Below is a small trained network, with its code and all its weights. Each question gives an input and a class and asks what happens when units are switched off, that is, made to give their printed mean instead of their output.

import numpy as np


def w(rows, s, z=0):
    codes = np.array(rows[::2]) - 128.0
    scale = np.full(codes.shape[1], s)
    scale[-1] = z or s
    return codes * scale


def f(y):
    return np.maximum(y, 0)


def log_softmax(a):
    a = a - a.max(-1, keepdims=True)
    return a - np.log(np.exp(a).sum(-1, keepdims=True))


def net(x, mask):
    res = np.array(x, float).reshape(1, 7) / 4 @ E
    y = f(res @ A[0][:, :-1].T + A[0][:, -1])
    res = res + np.where(mask, y, B[0][:, -1]) @ B[0][:, :-1]
    return log_softmax(res[-1] @ U[:, :-1].T + U[:, -1])


A, B = {}, {}
E = w([
[83,113,123,82,130,33,173,122,255],'x0',
[48,162,204,195,147,144,73,155,178],'x1',
[175,110,146,167,197,52,141,220,99],'x2',
[82,90,169,54,75,148,124,197,94],'x3',
[126,125,125,127,131,126,130,125,128],'x4',
[209,76,196,67,194,162,87,85,175],'x5',
[133,131,130,126,120,125,126,127,126],'x6',
],0.0082)
A[0] = w([
[167,86,176,83,178,145,94,90,160,70],'n1',
[140,117,119,162,150,199,84,111,56,113],'n2',
[182,90,167,95,154,160,91,100,134,73],'n3',
[178,96,75,87,106,127,174,113,113,78],'n4',
[172,85,187,101,164,148,82,105,144,35],'n5',
[95,148,106,90,80,162,125,77,164,137],'n6',
[92,173,84,172,90,110,168,153,103,3],'n7',
[95,95,162,91,86,138,121,187,125,232],'n8',
[170,106,136,157,170,73,140,204,99,99],'n9',
[169,104,157,116,164,136,113,130,139,44],'n10',
[157,179,78,184,166,116,144,69,171,179],'n11',
[112,165,109,104,92,155,120,53,129,125],'n12',
[166,168,101,209,167,109,118,66,161,176],'n13',
[143,100,121,94,111,128,149,132,115,172],'n14',
[158,131,125,138,187,53,161,204,128,112],'n15',
[71,161,204,190,136,141,70,151,169,107],'n16',
[82,151,185,173,151,143,71,149,177,78],'n17',
[178,105,70,95,127,109,182,111,109,99],'n18',
[75,92,115,78,139,40,192,115,254,108],'n19',
[87,163,85,165,89,108,156,154,83,67],'n20',
],0.0089,0.0044)
B[0] = w([
[88,134,52,148,47,48,101,145,176,188],'n1',
[223,222,97,175,139,161,67,176,69,184],'n2',
[93,142,50,152,80,52,90,142,203,177],'n3',
[58,135,120,109,182,56,160,43,52,174],'n4',
[84,114,62,129,55,49,70,136,172,176],'n5',
[97,39,183,254,182,211,109,104,134,187],'n6',
[56,112,32,147,68,42,60,125,228,166],'n7',
[197,77,206,67,59,118,173,196,103,201],'n8',
[41,53,177,235,165,206,102,48,175,187],'n9',
[96,128,74,156,102,116,94,102,183,154],'n10',
[177,39,203,35,65,106,183,229,98,205],'n11',
[97,35,177,216,177,192,103,119,151,178],'n12',
[172,37,180,57,69,126,171,221,111,205],'n13',
[127,130,156,102,115,108,161,112,81,164],'n14',
[81,66,170,229,162,192,115,85,156,199],'n15',
[97,130,92,50,182,45,166,71,32,212],'n16',
[62,138,82,41,191,43,196,34,10,194],'n17',
[88,147,131,86,177,76,156,66,58,181],'n18',
[246,232,73,212,189,217,28,197,15,254],'n19',
[98,111,41,123,63,81,69,138,215,175],'n20',
],0.0055,0.011)
U = w([
[92,138,31,134,66,69,73,125,224,70],'0',
[194,226,102,160,168,185,61,169,59,93],'1',
[86,138,125,71,187,72,201,2,52,80],'2',
[82,47,197,197,164,205,114,52,169,82],'3',
[137,126,160,117,108,131,141,137,128,253],'4',
[162,65,210,66,74,126,186,230,118,84],'5',
[140,144,155,124,121,136,137,119,133,255],'6',
[136,233,161,80,147,179,205,116,217,91],'7',
],0.0082,0.0079)

Each question gives the input, the list of numbers given to net, and the class t.
The units are the neurons (one row each of A and B). Each row of codes is followed by its name. A weight is (code - 128) times the scale printed after its matrix; where a second scale follows, it is the last column's (A, B and U).
mask holds one flag per neuron, in row order. A switched-off neuron (its flag False) gives its mean, the last column of its row in B, instead of its output. The means were averaged over made-up inputs and are rounded, as every weight is.
A unit's drop is (log p(t) with every unit on - log p(t) with that unit switched off) / (log p(t) with every unit on - log p(t) with every unit switched off).
The circuit of an input: a set's keep is (log p(t) with only the set's units on - log p(t) with every unit switched off) / (log p(t) with every unit on - log p(t) with every unit switched off). Starting from the 12 units with the biggest drops (on a tie, the unit counted first), units are removed one at a time, each time the one whose removal leaves the highest keep (on an exact tie, the one counted first), for as long as the keep stays at least 0.8.
units of the circuit, in order: the units of the circuit, biggest drop first
unit that matters most: the unit with the biggest drop
k most important neurons: the k neurons with the biggest drops, biggest first
drop of u: that unit's drop, to one decimal
input [6,1,7,2,6,1,5], class 3: units of the circuit, in order	(n15)
input [-2,0,-7,-4,1,-1,5], class 3: 3 most important neurons	(n12, n6, n19)
input [2,-1,8,2,-6,-5,-7], class 3: units of the circuit, in order	(n9, n15)
input [-7,-7,1,-8,-7,8,3], class 0: units of the circuit, in order	(n3, n1)
input [3,5,1,4,-4,-3,-3], class 2: units of the circuit, in order	(n16, n17)
input [2,4,-2,-2,2,5,1], class 0: units of the circuit, in order	(n1, n5)
input [-4,-2,3,-8,1,5,-2], class 5: units of the circuit, in order	(n13, n11)
input [-4,1,7,0,5,1,-4], class 3: 2 most important neurons	(n9, n19)
input [-2,7,-4,0,3,-4,-3], class 2: 3 most important neurons	(n16, n17, n19)
input [5,1,1,-8,4,-2,5], class 5: units of the circuit, in order	(n11, n13)
input [-2,6,6,6,-8,-8,4], class 0: 2 most important neurons	(n20, n7)
input [0,8,6,8,-8,-5,-8], class 2: 2 most important neurons	(n16, n17)
input [-3,7,0,-6,-3,0,-6], class 2: 2 most important neurons	(n17, n16)
input [-5,-5,8,-2,-1,2,7], class 3: unit that matters most	n9
input [-4,-6,8,-1,0,-1,7], class 3: 2 most important neurons	(n9, n15)
input [-4,-8,5,-7,8,4,1], class 2: 2 most important neurons	(n18, n4)
input [6,-7,4,4,6,5,4], class 2: 4 most important neurons	(n4, n18, n2, n14)
input [3,0,6,1,8,-8,3], class 0: 2 most important neurons	(n7, n20)
input [6,5,8,7,-8,2,2], class 3: 3 most important neurons	(n9, n15, n11)
input [-6,-1,5,-8,5,7,-2], class 5: units of the circuit, in order	(n13)
input [1,2,2,-4,2,-6,1], class 0: 3 most important neurons	(n7, n20, n8)
input [-4,-1,5,-6,-8,-2,0], class 4: 2 most important neurons	(n19, n8)
input [5,2,3,-1,-4,6,-4], class 0: 2 most important neurons	(n1, n5)
input [6,3,-7,-8,7,-1,-8], class 5: 2 most important neurons	(n11, n13)
input [8,-6,5,-1,-4,-5,-6], class 1: drop of n19	1.3
input [7,5,8,8,8,3,6], class 3: drop of n9	0.9
input [0,8,-8,3,-4,-4,7], class 2: drop of n17	0.7
input [-8,-6,-5,4,1,-8,3], class 0: units of the circuit, in order	(n20)
input [5,8,-4,-4,7,-7,-4], class 2: drop of n12	0.0
